Below is a small trained network, with its code and all its weights. Each question gives an input and a class and asks what happens when units are switched off, that is, made to give their printed mean instead of their output.

import numpy as np


def w(rows, s, z=0):
    codes = np.array(rows[::2]) - 128.0
    scale = np.full(codes.shape[1], s)
    scale[-1] = z or s
    return codes * scale


def norm(h):
    return h / np.sqrt((h * h).mean(-1, keepdims=True) + 1e-5)


def f(y):
    return y / 2 * (1 + np.tanh(0.7978845608 * (y + 0.044715 * y**3)))


def log_softmax(a):
    a = a - a.max(-1, keepdims=True)
    return a - np.log(np.exp(a).sum(-1, keepdims=True))


def net(x, mask):
    res = np.array(x, float).reshape(1, 5) / 4 @ E
    u = 0
    for l in range(2):
        y = f(norm(res) @ A[l][:, :-1].T + A[l][:, -1])
        res = res + np.where(mask[u : u + 6], y, B[l][:, -1]) @ B[l][:, :-1]
        u += 6
    return log_softmax(norm(res)[-1] @ U[:, :-1].T + U[:, -1])


A, B = {}, {}
E = w([
[90,83,79,110,2,118,100,143,180],'x0',
[107,166,182,163,100,143,107,115,156],'x1',
[146,146,134,132,170,33,41,165,159],'x2',
[90,234,85,78,120,133,121,137,106],'x3',
[73,116,157,127,136,122,142,186,98],'x4',
],0.0094)
A[0] = w([
[2,80,198,94,147,120,119,194,71,52],'L0N0',
[139,129,122,142,154,76,19,170,128,96],'L0N1',
[212,39,138,237,99,124,132,163,122,55],'L0N2',
[191,72,60,55,144,82,176,187,60,4],'L0N3',
[132,114,71,125,53,140,99,143,152,98],'L0N4',
[61,203,208,235,107,119,151,122,217,49],'L0N5',
],0.0078,0.0044)
B[0] = w([
[192,162,75,152,119,178,88,70,216,225],'L0N0',
[124,75,103,128,92,196,142,110,52,251],'L0N1',
[7,143,162,152,117,132,87,103,179,252],'L0N2',
[117,113,174,26,152,113,120,123,204,174],'L0N3',
[161,159,149,139,201,123,179,157,139,224],'L0N4',
[159,68,125,12,163,92,140,143,137,215],'L0N5',
],0.014,0.0036)
A[1] = w([
[101,107,167,71,72,179,158,103,112,161],'L1N0',
[107,107,98,135,25,83,151,205,168,169],'L1N1',
[69,236,80,60,87,87,119,100,92,57],'L1N2',
[159,133,192,63,102,118,112,95,148,153],'L1N3',
[134,113,117,134,130,47,1,169,103,1],'L1N4',
[178,137,70,138,145,180,88,62,166,206],'L1N5',
],0.0095,0.0027)
B[1] = w([
[161,136,77,72,130,163,42,157,21,220],'L1N0',
[181,175,170,150,211,79,187,141,88,207],'L1N1',
[64,5,216,170,116,125,97,93,175,209],'L1N2',
[115,136,9,65,213,93,184,146,222,193],'L1N3',
[206,108,81,131,78,252,161,124,79,171],'L1N4',
[130,201,100,188,69,96,102,173,200,254],'L1N5',
],0.012,0.0056)
U = w([
[141,62,94,10,162,122,146,130,178,92],'0',
[39,30,223,166,92,128,108,100,154,145],'1',
[176,105,79,154,62,203,134,134,41,193],'2',
[140,168,88,178,106,133,124,119,206,155],'3',
[164,160,204,177,192,65,208,156,81,240],'4',
[77,143,94,109,107,97,112,140,113,2],'5',
],0.014,0.0033)

Each question gives the input, the list of numbers given to net, and the class t.
The units are the neurons (one row each of A and B). Each row of codes is followed by its name. A weight is (code - 128) times the scale printed after its matrix; where a second scale follows, it is the last column's (A, B and U).
mask holds one flag per neuron, layer by layer. A switched-off neuron (its flag False) gives its mean, the last column of its row in B, instead of its output. The means were averaged over made-up inputs and are rounded, as every weight is.
A unit's drop is (log p(t) with every unit on - log p(t) with that unit switched off) / (log p(t) with every unit on - log p(t) with every unit switched off).
The circuit of an input: a set's keep is (log p(t) with only the set's units on - log p(t) with every unit switched off) / (log p(t) with every unit on - log p(t) with every unit switched off). Starting from all 12 units, units are removed one at a time, each time the one whose removal leaves the highest keep (on an exact tie, the one counted first), for as long as the keep stays at least 0.8.
circuit, biggest first: the units of the circuit, biggest drop first
k most important neurons: the k neurons with the biggest drops, biggest first
k most important neurons of layer l: the k neurons of layer l with the biggest drops, biggest first
drop of u: that unit's drop, to one decimal
input [8,1,-2,4,-6], class 4: circuit, biggest first	(L1N1 L0N0 L0N4)
input [6,8,4,-1,-5], class 0: 3 most important neurons	(L0N5 L0N0 L1N3)
input [6,8,-1,6,-5], class 0: circuit, biggest first	(L0N5 L1N3)
input [7,3,-7,-6,5], class 2: most important neuron	(L1N0)
input [6,5,5,1,-4], class 4: circuit, biggest first	(L1N1 L0N0)
input [-4,-3,6,-4,4], class 2: 3 most important neurons	(L1N4 L1N2 L0N4)
input [-5,4,8,-6,-8], class 2: 3 most important neurons	(L1N4 L0N0 L0N1)
input [-5,-7,-7,-4,-8], class 3: 3 most important neurons	(L0N1 L1N5 L0N5)
input [-7,-2,7,-5,-7], class 2: circuit, biggest first	(L1N4 L0N4 L0N1)
input [8,6,-5,-2,4], class 4: 2 most important neurons	(L1N1 L0N1)
input [-6,-7,2,-4,8], class 3: 2 most important neurons	(L0N0 L0N5)
input [-4,4,2,-2,-2], class 0: 2 most important neurons	(L0N5 L0N0)
input [1,-6,8,8,8], class 1: 4 most important neurons	(L1N2 L1N0 L0N5 L0N3)
input [2,7,-1,-3,-1], class 0: circuit, biggest first	(L0N5)
input [1,4,7,-2,7], class 2: 2 most important neurons	(L0N1 L1N4)
input [-1,7,-7,-5,8], class 3: 3 most important neurons	(L0N0 L0N1 L1N5)
input [-7,-5,7,5,-5], class 2: 2 most important neurons of layer 0	(L0N4 L0N0)
input [3,-1,-3,-4,-1], class 1: 2 most important neurons	(L0N2 L0N0)
input [7,7,1,6,-5], class 0: 4 most important neurons	(L0N5 L1N3 L0N0 L0N2)
input [-6,0,-6,-8,1], class 1: circuit, biggest first	(L0N2)
input [-6,-8,7,-5,2], class 0: 2 most important neurons	(L0N3 L1N1)
input [-1,0,3,7,6], class 1: 2 most important neurons of layer 1	(L1N2 L1N3)
input [1,-5,-6,6,-2], class 1: 2 most important neurons of layer 0	(L0N1 L0N5)
input [8,6,2,-2,-5], class 4: 3 most important neurons of layer 0	(L0N0 L0N4 L0N3)
input [-8,5,5,5,8], class 3: 2 most important neurons of layer 0	(L0N0 L0N4)
input [1,-5,3,6,-3], class 1: 2 most important neurons of layer 0	(L0N5 L0N0)
input [8,8,-1,-4,5], class 0: most important neuron of layer 1	(L1N3)
input [1,0,3,1,8], class 3: drop of L0N0	3.5
